Below is a small trained network, with its code and all its weights. Each question gives an input and a target symbol and asks what happens when units are switched off, that is, made to give their printed mean instead of their output.

import numpy as np


def w(rows, s, z=0):
    codes = np.array(rows[::2]) - 128.0
    scale = np.full(codes.shape[1], s)
    scale[-1] = z or s
    return codes * scale


def f(y):
    return np.maximum(y, 0)


def softmax(a):
    e = np.exp(a - a.max(-1, keepdims=True))
    return e / e.sum(-1, keepdims=True)


def log_softmax(a):
    a = a - a.max(-1, keepdims=True)
    return a - np.log(np.exp(a).sum(-1, keepdims=True))


def net(x, mask):
    ids = ['αβγδεζημπστφψω'.index(c) for c in x.split()]
    T = len(ids)
    res = E[ids] + P[:T]
    r = res
    for j in range(2):
        rows = slice(3 * j, 3 * j + 3)
        q, k, v = (r @ M[0][rows].T for M in (Q, K, V))
        z = softmax(np.where(np.tri(T) > 0, q @ k.T / 3**0.5, -1e9)) @ v
        o = O[0][rows]
        res = res + np.where(mask[j], z, o[:, -1]) @ o[:, :-1]
    y = f(res @ A[0][:, :-1].T + A[0][:, -1])
    res = res + np.where(mask[2:10], y, B[0][:, -1]) @ B[0][:, :-1]
    return log_softmax(res[-1] @ U[:, :-1].T + U[:, -1])


Q, K, V, O, A, B = {}, {}, {}, {}, {}, {}
E = w([
[123,198,111,109],'α',
[181,100,125,119],'β',
[140,184,66,106],'γ',
[146,92,116,124],'δ',
[181,52,76,170],'ε',
[97,147,111,98],'ζ',
[133,104,123,116],'η',
[138,105,165,125],'μ',
[138,60,169,172],'π',
[117,226,163,113],'σ',
[155,170,150,102],'τ',
[94,99,114,101],'φ',
[62,85,122,183],'ψ',
[59,9,88,77],'ω',
],0.015)
P = w([
[209,232,221,46],'0',
[130,219,219,88],'1',
[118,185,149,116],'2',
[114,165,138,137],'3',
[137,242,70,115],'4',
[98,197,89,137],'5',
[144,128,110,239],'6',
[124,161,117,181],'7',
[187,209,164,169],'8',
[206,253,139,155],'9',
],0.0026)
Q[0] = w([
[207,48,111,173],'head 1',
[111,142,95,158],'head 1',
[254,219,60,82],'head 1',
[153,156,109,199],'head 2',
[48,76,87,95],'head 2',
[135,141,119,155],'head 2',
],0.0067)
K[0] = w([
[3,119,158,88],'head 1',
[121,145,183,83],'head 1',
[69,85,171,175],'head 1',
[42,65,109,131],'head 2',
[171,158,144,66],'head 2',
[80,91,105,138],'head 2',
],0.0075)
V[0] = w([
[253,89,28,71],'head 1',
[91,147,78,30],'head 1',
[244,126,178,136],'head 1',
[94,41,138,212],'head 2',
[140,179,97,34],'head 2',
[182,169,141,149],'head 2',
],0.011)
O[0] = w([
[223,72,1,136,254],'head 1',
[187,142,166,53,105],'head 1',
[157,107,131,202,147],'head 1',
[84,113,88,119,205],'head 2',
[208,124,192,140,78],'head 2',
[159,149,161,223,127],'head 2',
],0.0093,0.0024)
A[0] = w([
[143,222,164,85,151],'neuron 1',
[75,119,173,55,107],'neuron 2',
[103,95,124,227,254],'neuron 3',
[62,101,191,69,96],'neuron 4',
[169,118,118,9,173],'neuron 5',
[253,156,99,206,123],'neuron 6',
[186,117,100,180,172],'neuron 7',
[183,244,118,122,125],'neuron 8',
],0.0051,0.0044)
B[0] = w([
[93,31,159,107,162],'neuron 1',
[176,91,196,92,147],'neuron 2',
[87,254,109,151,254],'neuron 3',
[180,121,232,90,147],'neuron 4',
[139,90,56,90,173],'neuron 5',
[214,122,163,175,222],'neuron 6',
[125,207,202,149,216],'neuron 7',
[105,51,167,115,169],'neuron 8',
],0.0052,0.006)
U = w([
[164,212,167,132,144],'α',
[224,158,24,191,8],'β',
[234,176,145,117,186],'γ',
[152,153,107,119,39],'δ',
[115,173,18,166,165],'ε',
[156,122,121,62,100],'ζ',
[150,147,121,152,78],'η',
[101,115,165,198,111],'μ',
[1,187,74,164,254],'π',
[107,134,246,195,80],'σ',
[146,148,203,194,98],'τ',
[151,78,132,103,61],'φ',
[5,153,157,41,196],'ψ',
[130,21,61,9,167],'ω',
],0.0051,0.0042)

Each question gives the input, a string of symbols that net reads in full, and the target symbol t.
The units are the heads (3 rows each of Q, K, V and O) and the neurons (one row each of A and B). Each row of codes is followed by its name. A weight is (code - 128) times the scale printed after its matrix; where a second scale follows, it is the last column's (O, A, B and U).
mask holds one flag per unit, heads first, then neurons. A switched-off unit (its flag False) gives its mean, the last column of its rows in O or B, instead of its output. The means were averaged over made-up inputs and are rounded, as every weight is.
A unit's drop is (log p(t) with every unit on - log p(t) with that unit switched off) / (log p(t) with every unit on - log p(t) with every unit switched off).
The circuit of an input: a set's keep is (log p(t) with only the set's units on - log p(t) with every unit switched off) / (log p(t) with every unit on - log p(t) with every unit switched off). Starting from all 10 units, units are removed one at a time, each time the one whose removal leaves the highest keep (on an exact tie, the one counted first), for as long as the keep stays at least 0.8.
circuit, biggest first: the units of the circuit, biggest drop first
top k neurons: the k neurons with the biggest drops, biggest first
which heads matter: for each layer, one digit per head in row order, 1 if its drop is at least 0.15 and else 0, layers parted by /
drop when u is switched off: that unit's drop, to one decimal
input ε ψ π, target π: which heads matter : 11
input ψ π φ, target ψ: circuit, biggest first : [head 1; head 2]
input ψ σ σ, target ψ: circuit, biggest first : [head 1]
input σ ψ ψ ψ μ, target ψ: circuit, biggest first : [head 1; head 2]
input ψ ζ ω ε, target ω: which heads matter : 11
input β ψ ψ μ ψ ε, target π: circuit, biggest first : [head 1; head 2]
input ψ σ ψ μ, target ψ: which heads matter : 10
input τ ε ε ε ε ε γ, target β: which heads matter : 10
input ψ ψ η, target ψ: which heads matter : 11
input τ ε ε ε, target β: drop when neuron 8 is switched off : 0.0
input ε ε ε, target β: drop when head 2 is switched off : -0.1
input ψ ψ ψ, target ψ: drop when neuron 4 is switched off : 0.1
input ψ ψ ε, target π: drop when head 2 is switched off : 0.3
input ψ α ω ψ, target ψ: top neuron : [neuron 6]
